Here is a tiny trained network, its code and every weight. The questions are about switching its units off for an input and a target symbol, where a switched-off unit gives its printed mean instead of its output.

import numpy as np


def w(rows, s, z=0):
    codes = np.array(rows[::2]) - 128.0
    scale = np.full(codes.shape[1], s)
    scale[-1] = z or s
    return codes * scale


def f(y):
    return y / 2 * (1 + np.tanh(0.7978845608 * (y + 0.044715 * y**3)))


def softmax(a):
    e = np.exp(a - a.max(-1, keepdims=True))
    return e / e.sum(-1, keepdims=True)


def log_softmax(a):
    a = a - a.max(-1, keepdims=True)
    return a - np.log(np.exp(a).sum(-1, keepdims=True))


def net(x, mask):
    ids = ['βεζλξπ'.index(c) for c in x.split()]
    T = len(ids)
    res = E[ids] + P[:T]
    u = 0
    for l in range(2):
        r = res
        for j in range(2):
            rows = slice(2 * j, 2 * j + 2)
            q, k, v = (r @ M[l][rows].T for M in (Q, K, V))
            z = softmax(np.where(np.tri(T) > 0, q @ k.T / 2**0.5, -1e9)) @ v
            o = O[l][rows]
            res = res + np.where(mask[u + j], z, o[:, -1]) @ o[:, :-1]
        u += 2
        y = f(res @ A[l][:, :-1].T + A[l][:, -1])
        res = res + np.where(mask[u : u + 12], y, B[l][:, -1]) @ B[l][:, :-1]
        u += 12
    return log_softmax(res[-1] @ U[:, :-1].T + U[:, -1])


Q, K, V, O, A, B = {}, {}, {}, {}, {}, {}
E = w([
[227,146,104,134,158,176],'β',
[156,40,146,77,137,119],'ε',
[38,118,34,148,111,165],'ζ',
[117,86,116,143,128,2],'λ',
[69,167,141,108,30,136],'ξ',
[81,78,81,183,48,191],'π',
],0.0075)
P = w([
[52,144,181,205,234,138],'0',
[81,136,144,178,167,142],'1',
[99,131,128,160,119,134],'2',
[117,138,114,149,84,132],'3',
[140,145,109,140,56,120],'4',
[156,153,107,121,25,123],'5',
[166,170,129,142,5,121],'6',
],0.0035)
Q[0] = w([
[43,45,92,157,68,183],'0.h1',
[75,204,99,143,93,189],'0.h1',
[74,128,69,140,5,185],'0.h2',
[230,126,243,75,201,96],'0.h2',
],0.015)
K[0] = w([
[91,139,204,83,83,87],'0.h1',
[150,252,161,144,77,164],'0.h1',
[182,178,96,88,35,67],'0.h2',
[132,53,127,72,200,241],'0.h2',
],0.015)
V[0] = w([
[74,154,161,160,110,77],'0.h1',
[192,101,68,97,158,213],'0.h1',
[203,171,105,207,136,61],'0.h2',
[101,254,132,148,116,238],'0.h2',
],0.0089)
O[0] = w([
[143,105,134,106,144,192,218],'0.h1',
[101,160,155,170,95,25,16],'0.h1',
[127,115,253,144,85,110,28],'0.h2',
[65,17,87,45,151,135,251],'0.h2',
],0.0063,0.0022)
A[0] = w([
[85,150,118,154,104,120,53],'0.n1',
[42,156,92,152,173,17,86],'0.n2',
[92,161,191,100,100,112,133],'0.n3',
[170,174,135,136,248,179,96],'0.n4',
[91,111,141,122,124,111,114],'0.n5',
[115,29,215,78,184,111,76],'0.n6',
[113,186,126,110,76,176,69],'0.n7',
[134,121,132,199,162,79,92],'0.n8',
[99,135,131,147,158,146,16],'0.n9',
[184,122,123,141,193,134,122],'0.n10',
[71,130,140,146,173,144,2],'0.n11',
[160,125,91,107,154,120,130],'0.n12',
],0.015,0.0032)
B[0] = w([
[93,133,91,170,160,145,109],'0.n1',
[166,146,54,96,250,177,103],'0.n2',
[107,127,160,51,145,151,123],'0.n3',
[129,55,55,159,193,194,123],'0.n4',
[150,105,63,108,113,149,144],'0.n5',
[149,101,76,170,239,196,128],'0.n6',
[66,132,153,145,231,178,251],'0.n7',
[132,63,170,70,132,154,114],'0.n8',
[115,158,121,144,68,131,73],'0.n9',
[129,96,103,69,192,85,127],'0.n10',
[115,172,120,119,52,89,87],'0.n11',
[138,99,153,100,155,145,148],'0.n12',
],0.015,0.002)
Q[1] = w([
[77,91,6,150,172,234],'1.h1',
[42,194,66,65,187,174],'1.h1',
[139,183,124,126,40,18],'1.h2',
[196,45,4,107,214,126],'1.h2',
],0.02)
K[1] = w([
[34,173,194,131,73,156],'1.h1',
[92,205,157,81,129,73],'1.h1',
[190,208,161,111,55,111],'1.h2',
[2,103,96,67,143,204],'1.h2',
],0.026)
V[1] = w([
[119,210,240,79,179,239],'1.h1',
[198,100,101,184,211,163],'1.h1',
[92,95,113,123,102,142],'1.h2',
[253,183,145,86,57,75],'1.h2',
],0.0064)
O[1] = w([
[80,78,186,22,172,161,208],'1.h1',
[149,211,169,83,88,87,112],'1.h1',
[130,130,147,145,129,148,154],'1.h2',
[51,120,108,169,132,3,1],'1.h2',
],0.0057,0.0063)
A[1] = w([
[123,191,187,116,37,75,22],'1.n1',
[122,189,63,146,112,125,97],'1.n2',
[100,117,144,154,93,19,96],'1.n3',
[191,92,139,140,168,114,236],'1.n4',
[169,163,198,113,57,73,254],'1.n5',
[132,65,153,114,115,115,91],'1.n6',
[124,120,139,163,155,137,67],'1.n7',
[128,126,91,119,153,144,30],'1.n8',
[104,135,108,185,52,102,61],'1.n9',
[106,197,118,157,131,163,129],'1.n10',
[106,179,162,253,128,157,73],'1.n11',
[76,117,116,111,62,162,210],'1.n12',
],0.017,0.0033)
B[1] = w([
[153,40,54,149,225,110,141],'1.n1',
[78,179,65,149,139,54,132],'1.n2',
[125,108,76,205,204,102,135],'1.n3',
[176,144,51,90,116,158,194],'1.n4',
[71,254,194,131,56,105,159],'1.n5',
[146,169,108,178,143,120,149],'1.n6',
[180,87,126,153,85,118,126],'1.n7',
[117,126,175,160,130,113,149],'1.n8',
[86,75,49,31,54,88,135],'1.n9',
[141,102,165,170,149,77,146],'1.n10',
[233,113,174,90,139,44,131],'1.n11',
[74,73,171,148,114,145,245],'1.n12',
],0.017,0.011)
U = w([
[200,143,54,95,181,180,210],'β',
[137,253,183,121,26,137,123],'ε',
[107,191,100,200,181,99,88],'ζ',
[202,138,202,157,149,93,44],'λ',
[64,105,180,163,125,197,214],'ξ',
[135,122,117,97,71,90,3],'π',
],0.0033)

Each question gives the input, a string of symbols that net reads in full, and the target symbol t.
The units are the heads (2 rows each of Q, K, V and O) and the neurons (one row each of A and B). Each row of codes is followed by its name. A weight is (code - 128) times the scale printed after its matrix; where a second scale follows, it is the last column's (O, A, B and U).
mask holds one flag per unit, layer by layer, with each layer's heads first. A switched-off unit (its flag False) gives its mean, the last column of its rows in O or B, instead of its output. The means were averaged over made-up inputs and are rounded, as every weight is.
A unit's drop is (log p(t) with every unit on - log p(t) with that unit switched off) / (log p(t) with every unit on - log p(t) with every unit switched off).
The circuit of an input: a set's keep is (log p(t) with only the set's units on - log p(t) with every unit switched off) / (log p(t) with every unit on - log p(t) with every unit switched off). Starting from the 12 units with the biggest drops (on a tie, the unit counted first), units are removed one at a time, each time the one whose removal leaves the highest keep (on an exact tie, the one counted first), for as long as the keep stays at least 0.8.
units of the circuit, in order: the units of the circuit, biggest drop first
most important unit: the unit with the biggest drop
k most important neurons: the k neurons with the biggest drops, biggest first
k most important neurons of layer l: the k neurons of layer l with the biggest drops, biggest first
which heads matter: for each layer, one digit per head in row order, 1 if its drop is at least 0.15 and else 0, layers parted by /
drop when u is switched off: that unit's drop, to one decimal
input ζ ε ε ζ, target ζ: 2 most important neurons of layer 0 => 0.n2, 0.n7
input ξ ξ ζ λ ε ε, target ε: most important unit => 0.h2
input ξ ξ ξ λ, target β: units of the circuit, in order => 1.n4, 0.n2
input ξ ε ε β λ π, target λ: units of the circuit, in order => 0.h2, 1.n11, 0.n7
input ε ξ π ε, target ε: 3 most important neurons => 1.n5, 0.n4, 0.n6
input ξ ζ λ ζ β ε π, target λ: units of the circuit, in order => 0.h2, 1.n11, 0.n7, 1.n10
input λ ξ ε π β λ, target ε: units of the circuit, in order => 0.h2, 1.n5, 1.h1, 0.n4
input ε ε β ξ ε, target ζ: 2 most important neurons => 1.n1, 1.n3
input β ζ π, target π: which heads matter => 00 / 10
input λ ζ π π λ, target ε: which heads matter => 11 / 10
input ξ β ζ π π β, target ε: 2 most important neurons => 1.n5, 0.n10
input β ξ β ξ λ, target β: 2 most important neurons => 0.n2, 1.n4
input ε ξ β, target β: 2 most important neurons of layer 0 => 0.n4, 0.n10
input β ε ε ε, target ζ: most important neuron => 0.n7
input ε β π, target π: 3 most important neurons => 1.n9, 0.n7, 1.n11
input ξ π β, target β: 3 most important neurons of layer 1 => 1.n4, 1.n12, 1.n5
input ξ ε β ζ β β, target ζ: 3 most important neurons => 1.n1, 1.n3, 0.n6
input π ξ π ε, target β: 3 most important neurons => 0.n6, 1.n4, 1.n12
input ε ξ λ ε ζ, target λ: drop when 0.h2 is switched off => 1.2
input β β ξ ξ ε β, target ζ: drop when 0.h1 is switched off => 1.9
input β ζ ε ζ, target ζ: drop when 0.n2 is switched off => 1.2
input λ ζ π ξ ζ ε, target β: drop when 0.n6 is switched off => 2.7
